[[11,-51,18,-30,64],
[43,-53,14,-48,101]]
|
[[-51,18],
[-53,14]]

[[-82,83,85,-63],
[-19,18,10,-9]]
|
[[83,85],
[18,10]]

[[-30,13,-54],
[61,6,94],
[-13,-92,59],
[20,30,7]]
|
[[13,-54],
[6,94]]

[[108,74,-102,111],
[-83,-76,89,-64],
[-84,-78,96,-70],
[-101,-58,82,-100],
[-88,-99,90,-69]]
|
[[74,-102],
[-76,89]]

[[-54,-55,-57],
[97,89,97],
[85,73,76],
[-76,-62,-66],
[-75,-85,-83]]
|
[[-55,-57],
[89,97]]

[[14,74,-107,68],
[-40,37,-5,46],
[-15,94,-13,-18]]
|
[[74,-107],
[37,-5]]

[[89,-111,73],
[11,-22,5]]
|
[[-111,73],
[-22,5]]

[[-79,76,-93],
[23,-26,15],
[-50,52,9],
[-78,71,-44],
[-58,60,-44]]
|
[[76,-93],
[-26,15]]
---
[[-57,-37,-27,44,-36,-35,45],
[49,43,29,-48,60,50,-68],
[73,50,19,-66,82,66,-68],
[-44,-24,-28,38,-48,-40,50],
[-39,-36,-25,28,-39,-34,15],
[45,61,39,-49,51,46,-46]]
|
[[-57,-37,-27,44,-36,-35,45],
[-44,-24,-28,38,-48,-40,50],
[-39,-36,-25,28,-39,-34,15],
[45,61,39,-49,51,46,-46],
[49,43,29,-48,60,50,-68],
[73,50,19,-66,82,66,-68]]

[[55,59,58,53,54,47,44,48,-115,-98],
[-87,-78,-48,-64,-56,-58,-76,-77,-42,-13],
[-66,-71,-49,-43,-56,-53,-63,-55,105,87],
[67,48,69,42,49,42,27,52,-37,-42]]
|
[[-87,-78,-48,-64,-56,-58,-76,-77,-42,-13],
[-66,-71,-49,-43,-56,-53,-63,-55,105,87],
[55,59,58,53,54,47,44,48,-115,-98],
[67,48,69,42,49,42,27,52,-37,-42]]

[[-5,4,6,-6,6,4,4,19,27,37,54,73,90,86,102,102],
[16,17,30,50,61,79,92,102,102,110,97,101,99,99,98,108],
[6,-3,-2,-7,-3,-5,-8,-1,10,6,12,28,26,54,73,79],
[15,4,14,32,44,68,83,92,97,103,93,109,106,104,111,99]]
|
[[-5,4,6,-6,6,4,4,19,27,37,54,73,90,86,102,102],
[6,-3,-2,-7,-3,-5,-8,-1,10,6,12,28,26,54,73,79],
[15,4,14,32,44,68,83,92,97,103,93,109,106,104,111,99],
[16,17,30,50,61,79,92,102,102,110,97,101,99,99,98,108]]

[[-42,-24,19,41,14,29,-25,20,36],
[-38,-15,13,42,0,36,-10,6,40],
[-54,-4,13,59,-41,71,21,-25,68],
[-41,1,7,50,-35,60,20,-24,58],
[-26,-21,18,9,12,8,-18,18,12],
[-51,-4,9,66,-30,71,13,-19,71],
[-114,-55,62,78,-9,85,-24,23,91],
[-60,-47,43,22,26,19,-39,40,27]]
|
[[-114,-55,62,78,-9,85,-24,23,91],
[-60,-47,43,22,26,19,-39,40,27],
[-54,-4,13,59,-41,71,21,-25,68],
[-51,-4,9,66,-30,71,13,-19,71],
[-42,-24,19,41,14,29,-25,20,36],
[-41,1,7,50,-35,60,20,-24,58],
[-38,-15,13,42,0,36,-10,6,40],
[-26,-21,18,9,12,8,-18,18,12]]

[[-6,-3,4,21,12,-16,-5,-4],
[16,-1,95,-26,-6,38,-41,-13],
[-20,10,10,43,19,-31,-14,-9],
[6,-20,76,28,17,-8,-38,-14]]
|
[[-20,10,10,43,19,-31,-14,-9],
[-6,-3,4,21,12,-16,-5,-4],
[6,-20,76,28,17,-8,-38,-14],
[16,-1,95,-26,-6,38,-41,-13]]

[[-23,12,-28,-26,-3,6,-12,-39,-6,9,3,-9,-2],
[14,31,-19,81,-22,-9,7,-6,-15,-24,5,-28,6],
[-6,22,-29,-52,-2,-1,4,16,-19,-26,-10,78,0],
[-19,-27,-7,-35,1,2,-10,7,1,11,-14,-31,-9],
[-2,-11,-70,-61,6,-18,1,-9,19,2,1,5,27],
[-9,-29,-27,92,11,6,10,-32,24,19,0,20,0],
[8,3,52,-28,-9,-11,2,-80,21,-12,-14,30,-14]]
|
[[-23,12,-28,-26,-3,6,-12,-39,-6,9,3,-9,-2],
[-19,-27,-7,-35,1,2,-10,7,1,11,-14,-31,-9],
[-9,-29,-27,92,11,6,10,-32,24,19,0,20,0],
[-6,22,-29,-52,-2,-1,4,16,-19,-26,-10,78,0],
[-2,-11,-70,-61,6,-18,1,-9,19,2,1,5,27],
[8,3,52,-28,-9,-11,2,-80,21,-12,-14,30,-14],
[14,31,-19,81,-22,-9,7,-6,-15,-24,5,-28,6]]

[[-28,36,-30,21,90,0,5,18,28,12],
[54,11,9,2,-27,15,-3,-5,2,0],
[1,-7,7,-6,-20,-2,-1,-4,-7,-3]]
|
[[-28,36,-30,21,90,0,5,18,28,12],
[1,-7,7,-6,-20,-2,-1,-4,-7,-3],
[54,11,9,2,-27,15,-3,-5,2,0]]

[[-87,6,-89],
[47,97,-91],
[-92,62,48],
[72,73,34],
[14,-100,48]]
|
[[-92,62,48],
[-87,6,-89],
[14,-100,48],
[47,97,-91],
[72,73,34]]

[[-53,-16,-5,63,-72],
[55,16,6,-65,74],
[-16,-2,-3,18,-18],
[25,11,0,-34,41],
[74,29,4,-94,112],
[1,-3,2,0,-2],
[-32,-7,-4,37,-41]]
|
[[-53,-16,-5,63,-72],
[-32,-7,-4,37,-41],
[-16,-2,-3,18,-18],
[1,-3,2,0,-2],
[25,11,0,-34,41],
[55,16,6,-65,74],
[74,29,4,-94,112]]
